Below are the code and all the weights of a small trained network. Each question names an input and a target symbol and asks about switching units off, where a switched-off unit gives its printed mean instead of its output.

import numpy as np


def w(rows, s, z=0):
    codes = np.array(rows[::2]) - 128.0
    scale = np.full(codes.shape[1], s)
    scale[-1] = z or s
    return codes * scale


def f(y):
    return np.maximum(y, 0)


def softmax(a):
    e = np.exp(a - a.max(-1, keepdims=True))
    return e / e.sum(-1, keepdims=True)


def log_softmax(a):
    a = a - a.max(-1, keepdims=True)
    return a - np.log(np.exp(a).sum(-1, keepdims=True))


def net(x, mask):
    ids = ['ΞΦΨαγδεζθλμπστω'.index(c) for c in x.split()]
    T = len(ids)
    res = E[ids] + P[:T]
    q, k, v = (res @ M[0].T for M in (Q, K, V))
    z = softmax(np.where(np.tri(T) > 0, q @ k.T / 2**0.5, -1e9)) @ v
    res = res + np.where(mask[0], z, O[0][:, -1]) @ O[0][:, :-1]
    y = f(res @ A[0][:, :-1].T + A[0][:, -1])
    res = res + np.where(mask[1:25], y, B[0][:, -1]) @ B[0][:, :-1]
    return log_softmax(res[-1] @ U[:, :-1].T + U[:, -1])


Q, K, V, O, A, B = {}, {}, {}, {}, {}, {}
E = w([
[113,123,84,118,140,112,81,122,129],'Ξ',
[107,132,164,144,135,107,138,137,120],'Φ',
[136,85,139,54,186,107,118,160,162],'Ψ',
[126,108,11,106,162,107,47,155,143],'α',
[126,204,162,219,108,85,175,132,91],'γ',
[106,173,111,201,105,97,126,132,114],'δ',
[170,188,229,90,147,139,149,185,78],'ε',
[125,112,83,91,172,97,102,153,157],'ζ',
[102,149,208,154,136,99,178,108,142],'θ',
[131,137,136,121,160,97,134,148,147],'λ',
[102,180,158,239,57,98,116,102,67],'μ',
[110,134,196,115,163,113,202,129,186],'π',
[120,129,121,140,134,96,106,136,114],'σ',
[113,127,152,99,181,112,184,148,188],'τ',
[126,158,67,174,101,94,64,126,89],'ω',
],0.012)
P = w([
[129,77,146,157,124,44,78,53,183],'0',
[2,137,113,145,109,196,136,200,116],'1',
[57,222,139,85,180,210,93,157,101],'2',
[148,195,171,76,191,133,51,100,105],'3',
[215,112,104,194,62,210,89,180,143],'4',
[122,53,150,199,123,23,209,115,180],'5',
[45,174,192,149,201,67,201,53,135],'6',
],0.0095)
Q[0] = w([
[241,67,131,149,30,208,113,194,163],'h0',
[163,7,81,195,100,36,205,84,156],'h0',
],0.012)
K[0] = w([
[26,59,78,158,115,141,191,187,109],'h0',
[83,225,120,85,174,253,147,199,56],'h0',
],0.013)
V[0] = w([
[107,216,228,254,5,108,154,89,49],'h0',
[129,123,247,69,169,122,227,116,188],'h0',
],0.0095)
O[0] = w([
[44,68,51,153,252,92,163,165,32,253],'h0',
[230,56,111,217,207,227,92,140,164,4],'h0',
],0.013,0.0031)
A[0] = w([
[69,88,135,116,77,148,113,123,159,157],'n0',
[98,72,108,93,163,165,86,124,110,50],'n1',
[88,161,111,77,116,47,141,90,117,13],'n2',
[175,120,199,104,128,125,158,205,98,89],'n3',
[137,153,137,101,54,177,103,107,189,168],'n4',
[115,121,76,94,64,97,108,97,178,184],'n5',
[73,129,116,125,127,81,168,102,105,18],'n6',
[136,111,130,125,136,98,196,153,181,224],'n7',
[127,175,104,143,105,95,204,97,136,146],'n8',
[185,139,154,194,122,133,169,187,138,212],'n9',
[156,129,200,109,112,157,134,211,111,170],'n10',
[144,57,83,199,216,159,141,111,107,2],'n11',
[165,149,140,113,69,176,119,128,174,10],'n12',
[129,116,137,112,203,110,149,172,75,57],'n13',
[198,110,128,172,148,220,89,150,150,89],'n14',
[137,203,176,59,3,127,108,125,175,62],'n15',
[178,148,153,121,69,182,103,140,175,24],'n16',
[205,106,163,160,139,236,143,123,133,46],'n17',
[173,86,100,193,167,200,135,99,148,41],'n18',
[148,144,112,42,101,75,129,119,149,135],'n19',
[199,100,128,216,199,199,95,104,165,214],'n20',
[172,79,146,196,66,233,71,108,205,181],'n21',
[202,91,115,203,140,223,140,123,165,91],'n22',
[89,70,134,151,183,139,173,133,56,63],'n23',
],0.0074,0.0097)
B[0] = w([
[184,162,150,115,123,70,115,124,129,166],'n0',
[130,157,182,241,104,125,185,108,102,156],'n1',
[159,40,85,103,88,206,161,114,165,223],'n2',
[93,142,26,138,87,196,181,85,136,134],'n3',
[168,114,93,153,70,138,85,126,177,224],'n4',
[162,167,208,116,112,124,143,136,97,200],'n5',
[201,97,78,63,151,163,164,83,171,215],'n6',
[103,178,122,120,133,158,11,137,26,192],'n7',
[117,103,124,136,135,163,75,119,118,186],'n8',
[128,105,93,46,143,177,97,80,111,197],'n9',
[157,190,79,165,102,152,110,100,191,168],'n10',
[178,201,213,79,74,155,245,160,49,208],'n11',
[78,23,214,150,156,101,162,188,63,183],'n12',
[131,105,102,196,51,115,106,47,167,209],'n13',
[108,107,183,144,113,60,162,46,163,194],'n14',
[143,90,35,98,192,82,178,193,159,243],'n15',
[40,34,239,148,158,138,145,169,39,197],'n16',
[76,147,144,180,153,22,150,142,148,180],'n17',
[115,253,103,64,125,63,129,98,179,164],'n18',
[77,166,153,182,106,164,141,145,104,191],'n19',
[98,38,159,149,74,219,146,152,150,249],'n20',
[193,181,123,35,223,145,136,92,92,254],'n21',
[74,122,132,135,130,15,118,62,175,198],'n22',
[190,166,102,157,99,103,97,161,191,239],'n23',
],0.0077,0.014)
U = w([
[77,20,149,199,195,236,111,201,63,236],'Ξ',
[87,115,141,56,91,165,169,120,68,85],'Φ',
[46,238,204,146,182,3,43,178,40,255],'Ψ',
[138,132,199,176,48,180,163,133,137,67],'α',
[158,235,116,135,77,84,65,139,205,155],'γ',
[180,107,63,141,150,148,181,136,185,13],'δ',
[76,115,139,186,73,104,62,103,213,101],'ε',
[128,151,144,137,121,143,134,147,148,60],'ζ',
[218,147,109,127,101,243,75,94,177,146],'θ',
[212,214,156,63,203,158,147,180,74,118],'λ',
[117,68,154,123,198,94,155,167,102,56],'μ',
[52,110,50,169,207,48,50,172,186,178],'π',
[149,235,151,92,182,129,183,123,132,18],'σ',
[98,131,148,147,89,88,136,192,187,42],'τ',
[133,208,161,147,213,70,171,175,43,113],'ω',
],0.0061,0.0058)

Each question gives the input, a string of symbols that net reads in full, and the target symbol t.
The units are the heads (2 rows each of Q, K, V and O) and the neurons (one row each of A and B). Each row of codes is followed by its name. A weight is (code - 128) times the scale printed after its matrix; where a second scale follows, it is the last column's (O, A, B and U).
mask holds one flag per unit, heads first, then neurons. A switched-off unit (its flag False) gives its mean, the last column of its rows in O or B, instead of its output. The means were averaged over made-up inputs and are rounded, as every weight is.
A unit's drop is (log p(t) with every unit on - log p(t) with that unit switched off) / (log p(t) with every unit on - log p(t) with every unit switched off).
The circuit of an input: a set's keep is (log p(t) with only the set's units on - log p(t) with every unit switched off) / (log p(t) with every unit on - log p(t) with every unit switched off). Starting from the 12 units with the biggest drops (on a tie, the unit counted first), units are removed one at a time, each time the one whose removal leaves the highest keep (on an exact tie, the one counted first), for as long as the keep stays at least 0.8.
circuit, biggest first: the units of the circuit, biggest drop first
top k neurons: the k neurons with the biggest drops, biggest first
drop of u: that unit's drop, to one decimal
input Φ Φ Φ δ, target Ξ: circuit, biggest first : (h0 n21)
input ω μ Φ ω Φ, target δ: top 2 neurons : (n23 n13)
input Φ μ Ψ Φ μ τ, target μ: top 2 neurons : (n21 n16)
input γ τ Ψ ω, target ω: circuit, biggest first : (n11 h0)
input τ ζ σ, target ε: circuit, biggest first : (h0 n22 n14)
input σ δ μ λ Φ θ ζ, target θ: circuit, biggest first : (h0)
input Φ α μ ζ μ ω θ, target λ: circuit, biggest first : (h0 n21 n15 n13)
input ω σ γ, target Φ: circuit, biggest first : (h0 n2)
input π λ Φ γ, target σ: top 2 neurons : (n21 n18)
input ω σ Ψ ω π, target Ψ: top 2 neurons : (n2 n20)
input ω τ ζ Φ Ψ, target ε: top 2 neurons : (n22 n20)
input Φ ω α α, target Ξ: circuit, biggest first : (h0 n20)
input Ψ Ψ ω Ψ Ψ Φ ω, target μ: top 2 neurons : (n21 n16)
input μ θ Φ, target δ: top 3 neurons : (n13 n23 n6)
input Ψ σ ζ Φ, target μ: top 2 neurons : (n16 n21)
input ω Φ Φ Ψ α ω Φ, target μ: top 3 neurons : (n21 n16 n12)
input θ τ μ α, target α: top 2 neurons : (n11 n20)
input Ψ ω μ ζ, target μ: top 4 neurons : (n16 n21 n12 n15)
input λ ω ω μ ω Ψ μ, target δ: top 3 neurons : (n6 n23 n13)
input ω π γ Φ, target Φ: drop of n2 : 0.9
input Φ τ ω Φ ω, target ε: drop of n8 : 0.0
input Φ μ Φ μ ω μ ω, target δ: drop of n11 : 0.3
